Below are the code and all the weights of a small trained network. Each question names an input and a class and asks about switching units off, where a switched-off unit gives its printed mean instead of its output.

import numpy as np


def w(rows, s, z=0):
    codes = np.array(rows[::2]) - 128.0
    scale = np.full(codes.shape[1], s)
    scale[-1] = z or s
    return codes * scale


def norm(h):
    return h / np.sqrt((h * h).mean(-1, keepdims=True) + 1e-5)


def f(y):
    return y / 2 * (1 + np.tanh(0.7978845608 * (y + 0.044715 * y**3)))


def log_softmax(a):
    a = a - a.max(-1, keepdims=True)
    return a - np.log(np.exp(a).sum(-1, keepdims=True))


def net(x, mask):
    res = np.array(x, float).reshape(1, 5) / 4 @ E
    u = 0
    for l in range(3):
        y = f(norm(res) @ A[l][:, :-1].T + A[l][:, -1])
        res = res + np.where(mask[u : u + 12], y, B[l][:, -1]) @ B[l][:, :-1]
        u += 12
    return log_softmax(norm(res)[-1] @ U[:, :-1].T + U[:, -1])


A, B = {}, {}
E = w([
[128,128,128],'x0',
[66,96,12],'x1',
[191,214,41],'x2',
[128,128,128],'x3',
[204,5,124],'x4',
],0.011)
A[0] = w([
[165,124,146,133],'0.n0',
[200,87,140,109],'0.n1',
[111,131,140,133],'0.n2',
[132,125,130,117],'0.n3',
[206,178,74,254],'0.n4',
[159,142,110,61],'0.n5',
[166,122,142,99],'0.n6',
[4,149,61,145],'0.n7',
[165,143,109,81],'0.n8',
[214,183,69,248],'0.n9',
[96,56,25,28],'0.n10',
[72,217,166,178],'0.n11',
],0.032,0.0059)
B[0] = w([
[135,95,108,155],'0.n0',
[109,83,46,191],'0.n1',
[124,99,111,136],'0.n2',
[132,124,129,127],'0.n3',
[164,143,83,223],'0.n4',
[122,100,121,137],'0.n5',
[128,96,99,149],'0.n6',
[63,122,37,249],'0.n7',
[130,95,112,144],'0.n8',
[167,137,65,229],'0.n9',
[145,192,254,207],'0.n10',
[139,186,243,225],'0.n11',
],0.071,0.018)
A[1] = w([
[226,139,138,23],'1.n0',
[126,71,159,78],'1.n1',
[174,14,127,162],'1.n2',
[110,58,252,2],'1.n3',
[110,134,91,75],'1.n4',
[126,75,45,90],'1.n5',
[205,198,69,221],'1.n6',
[165,132,134,106],'1.n7',
[123,181,136,77],'1.n8',
[144,93,122,116],'1.n9',
[199,158,112,16],'1.n10',
[194,201,179,57],'1.n11',
],0.026,0.005)
B[1] = w([
[154,122,212,161],'1.n0',
[109,81,142,132],'1.n1',
[188,20,108,187],'1.n2',
[17,99,253,168],'1.n3',
[107,140,101,155],'1.n4',
[60,87,48,217],'1.n5',
[220,140,136,248],'1.n6',
[137,142,158,137],'1.n7',
[170,62,83,170],'1.n8',
[142,102,124,140],'1.n9',
[110,94,194,163],'1.n10',
[163,38,127,207],'1.n11',
],0.043,0.015)
A[2] = w([
[219,177,77,254],'2.n0',
[117,116,189,110],'2.n1',
[123,133,116,89],'2.n2',
[190,214,96,93],'2.n3',
[133,194,174,101],'2.n4',
[249,120,52,143],'2.n5',
[204,187,205,75],'2.n6',
[76,48,162,129],'2.n7',
[60,20,172,129],'2.n8',
[167,147,5,113],'2.n9',
[240,70,166,45],'2.n10',
[101,107,149,147],'2.n11',
],0.024,0.009)
B[2] = w([
[215,200,163,244],'2.n0',
[125,142,182,156],'2.n1',
[132,139,117,124],'2.n2',
[72,135,193,180],'2.n3',
[132,32,92,157],'2.n4',
[6,28,150,254],'2.n5',
[191,61,85,187],'2.n6',
[100,121,192,167],'2.n7',
[97,122,226,182],'2.n8',
[132,254,150,231],'2.n9',
[239,111,133,170],'2.n10',
[112,125,151,144],'2.n11',
],0.052,0.017)
U = w([
[98,120,217,254],'0',
[229,157,151,197],'1',
[13,181,112,42],'2',
[133,253,122,91],'3',
[61,61,95,84],'4',
[179,115,10,5],'5',
],0.034,0.0044)

Each question gives the input, the list of numbers given to net, and the class t.
The units are the neurons (one row each of A and B). Each row of codes is followed by its name. A weight is (code - 128) times the scale printed after its matrix; where a second scale follows, it is the last column's (A, B and U).
mask holds one flag per neuron, layer by layer. A switched-off neuron (its flag False) gives its mean, the last column of its row in B, instead of its output. The means were averaged over made-up inputs and are rounded, as every weight is.
A unit's drop is (log p(t) with every unit on - log p(t) with that unit switched off) / (log p(t) with every unit on - log p(t) with every unit switched off).
unit that matters most: the unit with the biggest drop
k most important neurons: the k neurons with the biggest drops, biggest first
top k neurons in layer l: the k neurons of layer l with the biggest drops, biggest first
drop when u is switched off: that unit's drop, to one decimal
input [-7,1,-5,8,-7], class 2: 2 most important neurons : (0.n7; 0.n10)
input [-1,-3,-8,-3,3], class 4: 2 most important neurons : (0.n11; 0.n10)
input [-8,1,-4,7,-3], class 2: 2 most important neurons : (0.n7; 0.n9)
input [2,8,2,8,0], class 3: 2 most important neurons : (0.n7; 0.n11)
input [3,-1,2,4,7], class 5: most important neuron : (0.n1)
input [-6,4,0,3,-6], class 2: top 2 neurons in layer 0 : (0.n7; 0.n9)
input [-8,8,1,-2,-8], class 3: 3 most important neurons : (0.n7; 2.n5; 1.n3)
input [-5,3,0,2,-8], class 2: 2 most important neurons : (0.n7; 0.n9)
input [6,0,3,3,2], class 5: top 2 neurons in layer 0 : (0.n11; 0.n1)
input [-8,8,2,6,-7], class 3: 2 most important neurons : (0.n7; 2.n5)
input [6,4,0,-2,-2], class 2: top 3 neurons in layer 0 : (0.n7; 0.n9; 0.n4)
input [-1,4,-2,5,-4], class 2: drop when 0.n7 is switched off : 0.7
input [7,6,-6,7,-6], class 2: drop when 0.n7 is switched off : 0.7
input [0,7,7,2,0], class 3: drop when 0.n11 is switched off : 0.6
input [-8,-6,1,4,1], class 5: unit that matters most : 0.n10
